Below are the code and all the weights of a small trained network. Each question names an input and a target symbol and asks about switching units off, where a switched-off unit gives its printed mean instead of its output.

import numpy as np


def w(rows, s, z=0):
    codes = np.array(rows[::2]) - 128.0
    scale = np.full(codes.shape[1], s)
    scale[-1] = z or s
    return codes * scale


def norm(h):
    return h / np.sqrt((h * h).mean(-1, keepdims=True) + 1e-5)


def f(y):
    return np.maximum(y, 0)


def softmax(a):
    e = np.exp(a - a.max(-1, keepdims=True))
    return e / e.sum(-1, keepdims=True)


def log_softmax(a):
    a = a - a.max(-1, keepdims=True)
    return a - np.log(np.exp(a).sum(-1, keepdims=True))


def net(x, mask):
    ids = ['βδθμξτφψ'.index(c) for c in x.split()]
    T = len(ids)
    res = E[ids] + P[:T]
    u = 0
    for l in range(2):
        r = norm(res)
        for j in range(3):
            rows = slice(2 * j, 2 * j + 2)
            q, k, v = (r @ M[l][rows].T for M in (Q, K, V))
            z = softmax(np.where(np.tri(T) > 0, q @ k.T / 2**0.5, -1e9)) @ v
            o = O[l][rows]
            res = res + np.where(mask[u + j], z, o[:, -1]) @ o[:, :-1]
        u += 3
        y = f(norm(res) @ A[l][:, :-1].T + A[l][:, -1])
        res = res + np.where(mask[u : u + 8], y, B[l][:, -1]) @ B[l][:, :-1]
        u += 8
    return log_softmax(norm(res)[-1] @ U[:, :-1].T + U[:, -1])


Q, K, V, O, A, B = {}, {}, {}, {}, {}, {}
E = w([
[233,142,79,1,109],'β',
[92,59,139,63,194],'δ',
[113,230,92,111,134],'θ',
[147,157,111,97,154],'μ',
[246,80,126,94,77],'ξ',
[192,135,161,86,97],'τ',
[255,18,29,126,201],'φ',
[166,212,102,149,168],'ψ',
],0.0081)
P = w([
[155,22,254,133,112],'0',
[198,134,111,178,141],'1',
[176,136,107,170,152],'2',
[152,124,100,164,151],'3',
[144,120,95,164,147],'4',
[130,119,87,166,142],'5',
[123,114,80,156,136],'6',
[111,109,79,152,126],'7',
[102,99,79,148,123],'8',
[101,104,73,153,112],'9',
[97,101,63,142,104],'10',
],0.005)
Q[0] = w([
[41,215,152,214,18],'0.h0',
[86,155,138,215,216],'0.h0',
[66,231,117,233,141],'0.h1',
[212,242,2,104,121],'0.h1',
[195,216,61,129,113],'0.h2',
[114,86,193,150,15],'0.h2',
],0.0068)
K[0] = w([
[115,171,12,214,163],'0.h0',
[183,144,59,92,120],'0.h0',
[98,134,27,254,152],'0.h1',
[85,184,67,121,17],'0.h1',
[197,76,186,164,86],'0.h2',
[181,176,44,139,101],'0.h2',
],0.0081)
V[0] = w([
[174,175,84,92,227],'0.h0',
[51,178,146,240,135],'0.h0',
[169,49,81,149,215],'0.h1',
[200,91,145,254,192],'0.h1',
[86,192,116,91,134],'0.h2',
[127,199,109,130,181],'0.h2',
],0.0046)
O[0] = w([
[187,54,132,101,193,183],'0.h0',
[55,62,153,149,190,3],'0.h0',
[76,98,4,195,40,157],'0.h1',
[106,36,100,135,53,117],'0.h1',
[224,134,121,175,176,85],'0.h2',
[171,84,167,127,149,102],'0.h2',
],0.0044,0.0043)
A[0] = w([
[155,119,122,79,115,62],'0.n0',
[188,140,47,182,159,112],'0.n1',
[83,30,119,57,219,244],'0.n2',
[28,253,189,87,176,208],'0.n3',
[11,91,93,97,167,139],'0.n4',
[85,181,91,130,89,69],'0.n5',
[159,177,189,83,29,139],'0.n6',
[100,100,222,46,192,11],'0.n7',
],0.0051,0.0012)
B[0] = w([
[111,206,146,201,108,187],'0.n0',
[124,163,166,4,48,247],'0.n1',
[155,243,108,80,84,255],'0.n2',
[197,125,33,147,162,202],'0.n3',
[109,181,73,142,81,202],'0.n4',
[185,131,184,146,180,158],'0.n5',
[75,190,99,238,207,207],'0.n6',
[194,157,176,37,102,150],'0.n7',
],0.0047,0.0034)
Q[1] = w([
[221,227,62,108,96],'1.h0',
[2,9,214,157,183],'1.h0',
[180,226,53,110,44],'1.h1',
[141,82,94,163,102],'1.h1',
[137,86,177,193,148],'1.h2',
[143,174,112,179,83],'1.h2',
],0.0089)
K[1] = w([
[106,69,210,135,120],'1.h0',
[132,193,10,127,146],'1.h0',
[89,65,203,152,162],'1.h1',
[114,124,132,115,74],'1.h1',
[191,143,113,129,129],'1.h2',
[121,70,107,86,92],'1.h2',
],0.012)
V[1] = w([
[106,210,5,107,194],'1.h0',
[55,80,111,114,139],'1.h0',
[72,193,69,170,25],'1.h1',
[94,232,171,175,175],'1.h1',
[150,92,95,253,105],'1.h2',
[217,132,21,81,205],'1.h2',
],0.0052)
O[1] = w([
[190,140,3,58,119,85],'1.h0',
[62,107,52,124,124,39],'1.h0',
[140,98,162,119,27,154],'1.h1',
[145,134,36,227,92,128],'1.h1',
[196,20,128,148,142,46],'1.h2',
[67,95,179,143,122,254],'1.h2',
],0.007,0.0051)
A[1] = w([
[112,100,192,220,161,88],'1.n0',
[111,104,189,59,177,171],'1.n1',
[191,101,153,97,108,113],'1.n2',
[106,93,158,204,122,250],'1.n3',
[137,73,112,98,159,98],'1.n4',
[116,132,66,156,238,6],'1.n5',
[233,90,125,126,72,157],'1.n6',
[1,125,40,164,135,152],'1.n7',
],0.0067,0.0017)
B[1] = w([
[60,212,129,121,119,172],'1.n0',
[172,20,18,100,157,229],'1.n1',
[72,165,124,121,144,199],'1.n2',
[151,159,104,43,127,175],'1.n3',
[119,209,98,71,136,136],'1.n4',
[3,50,98,56,55,162],'1.n5',
[59,67,165,106,181,252],'1.n6',
[33,73,132,196,214,176],'1.n7',
],0.0049,0.0026)
U = w([
[228,140,160,90,107,253],'β',
[19,154,102,92,89,197],'δ',
[135,173,78,167,254,111],'θ',
[153,82,63,189,107,97],'μ',
[149,93,230,136,77,27],'ξ',
[115,154,189,234,98,58],'τ',
[144,36,104,82,156,67],'φ',
[86,76,182,164,202,43],'ψ',
],0.009,0.0045)

Each question gives the input, a string of symbols that net reads in full, and the target symbol t.
The units are the heads (2 rows each of Q, K, V and O) and the neurons (one row each of A and B). Each row of codes is followed by its name. A weight is (code - 128) times the scale printed after its matrix; where a second scale follows, it is the last column's (O, A, B and U).
mask holds one flag per unit, layer by layer, with each layer's heads first. A switched-off unit (its flag False) gives its mean, the last column of its rows in O or B, instead of its output. The means were averaged over made-up inputs and are rounded, as every weight is.
A unit's drop is (log p(t) with every unit on - log p(t) with that unit switched off) / (log p(t) with every unit on - log p(t) with every unit switched off).
The circuit of an input: a set's keep is (log p(t) with only the set's units on - log p(t) with every unit switched off) / (log p(t) with every unit on - log p(t) with every unit switched off). Starting from the 12 units with the biggest drops (on a tie, the unit counted first), units are removed one at a time, each time the one whose removal leaves the highest keep (on an exact tie, the one counted first), for as long as the keep stays at least 0.8.
circuit, biggest first: the units of the circuit, biggest drop first
top k neurons: the k neurons with the biggest drops, biggest first
top k neurons in layer l: the k neurons of layer l with the biggest drops, biggest first
which heads matter: for each layer, one digit per head in row order, 1 if its drop is at least 0.15 and else 0, layers parted by /
drop of u: that unit's drop, to one decimal
input δ θ β μ θ τ δ τ, target τ: circuit, biggest first -> [0.n6, 0.n2]
input δ μ δ θ θ τ ξ, target δ: circuit, biggest first -> [1.h0]
input β ξ φ ξ θ δ, target β: circuit, biggest first -> [1.h0, 0.h0, 0.n6]
input θ τ β, target θ: circuit, biggest first -> [1.h1, 0.h1, 0.h0]
input μ μ β μ, target μ: circuit, biggest first -> [0.n6, 1.h1, 0.h0, 0.n2]
input μ φ θ μ, target μ: top 2 neurons -> [0.n6, 0.n2]
input δ δ ψ, target δ: circuit, biggest first -> [1.h0, 0.h1]
input θ β δ, target θ: circuit, biggest first -> [1.h1, 0.h1]
input θ δ ψ δ φ ξ β, target θ: circuit, biggest first -> [1.h1, 0.n1, 0.h0]
input θ ψ θ θ θ θ δ, target θ: circuit, biggest first -> [1.h1, 0.h1, 0.h2]
input θ ψ ψ φ φ δ β θ, target θ: which heads matter -> 010 / 010
input τ ψ μ β δ φ τ, target τ: circuit, biggest first -> [0.n6, 1.h0]
input μ θ θ, target μ: top 4 neurons -> [0.n6, 0.n3, 0.n2, 0.n1]
input θ δ μ δ β τ, target θ: circuit, biggest first -> [1.h1, 0.n6]
input θ δ θ β δ θ, target θ: top 2 neurons -> [0.n3, 0.n2]
input δ δ β δ δ μ τ ξ, target δ: circuit, biggest first -> [1.h0]
input β φ θ δ τ δ δ ψ, target β: which heads matter -> 000 / 100
input β ξ τ τ μ ψ θ ψ τ μ, target β: circuit, biggest first -> [1.h0, 0.h1, 0.h0]
input ξ δ θ θ δ ψ β τ δ φ ξ, target ξ: which heads matter -> 000 / 010
input β δ β δ φ μ φ τ θ, target β: which heads matter -> 100 / 100
input δ μ ψ, target δ: which heads matter -> 011 / 100
input θ δ β ψ δ θ μ μ, target θ: circuit, biggest first -> [1.h1]
input μ θ ψ, target μ: top 3 neurons in layer 0 -> [0.n6, 0.n2, 0.n3]
input τ β θ μ, target τ: which heads matter -> 100 / 110
input β β β θ τ ψ, target β: top 2 neurons -> [0.n1, 0.n6]
input φ θ ψ, target φ: top 2 neurons -> [1.n1, 0.n2]
input μ ξ μ θ, target μ: top neuron -> [0.n6]
input δ τ β τ θ μ δ φ θ φ, target δ: top 3 neurons in layer 0 -> [0.n2, 0.n1, 0.n3]
input δ θ δ δ φ, target δ: top 2 neurons in layer 0 -> [0.n2, 0.n1]
input β τ τ δ τ φ δ β θ, target β: drop of 1.n6 -> 0.1
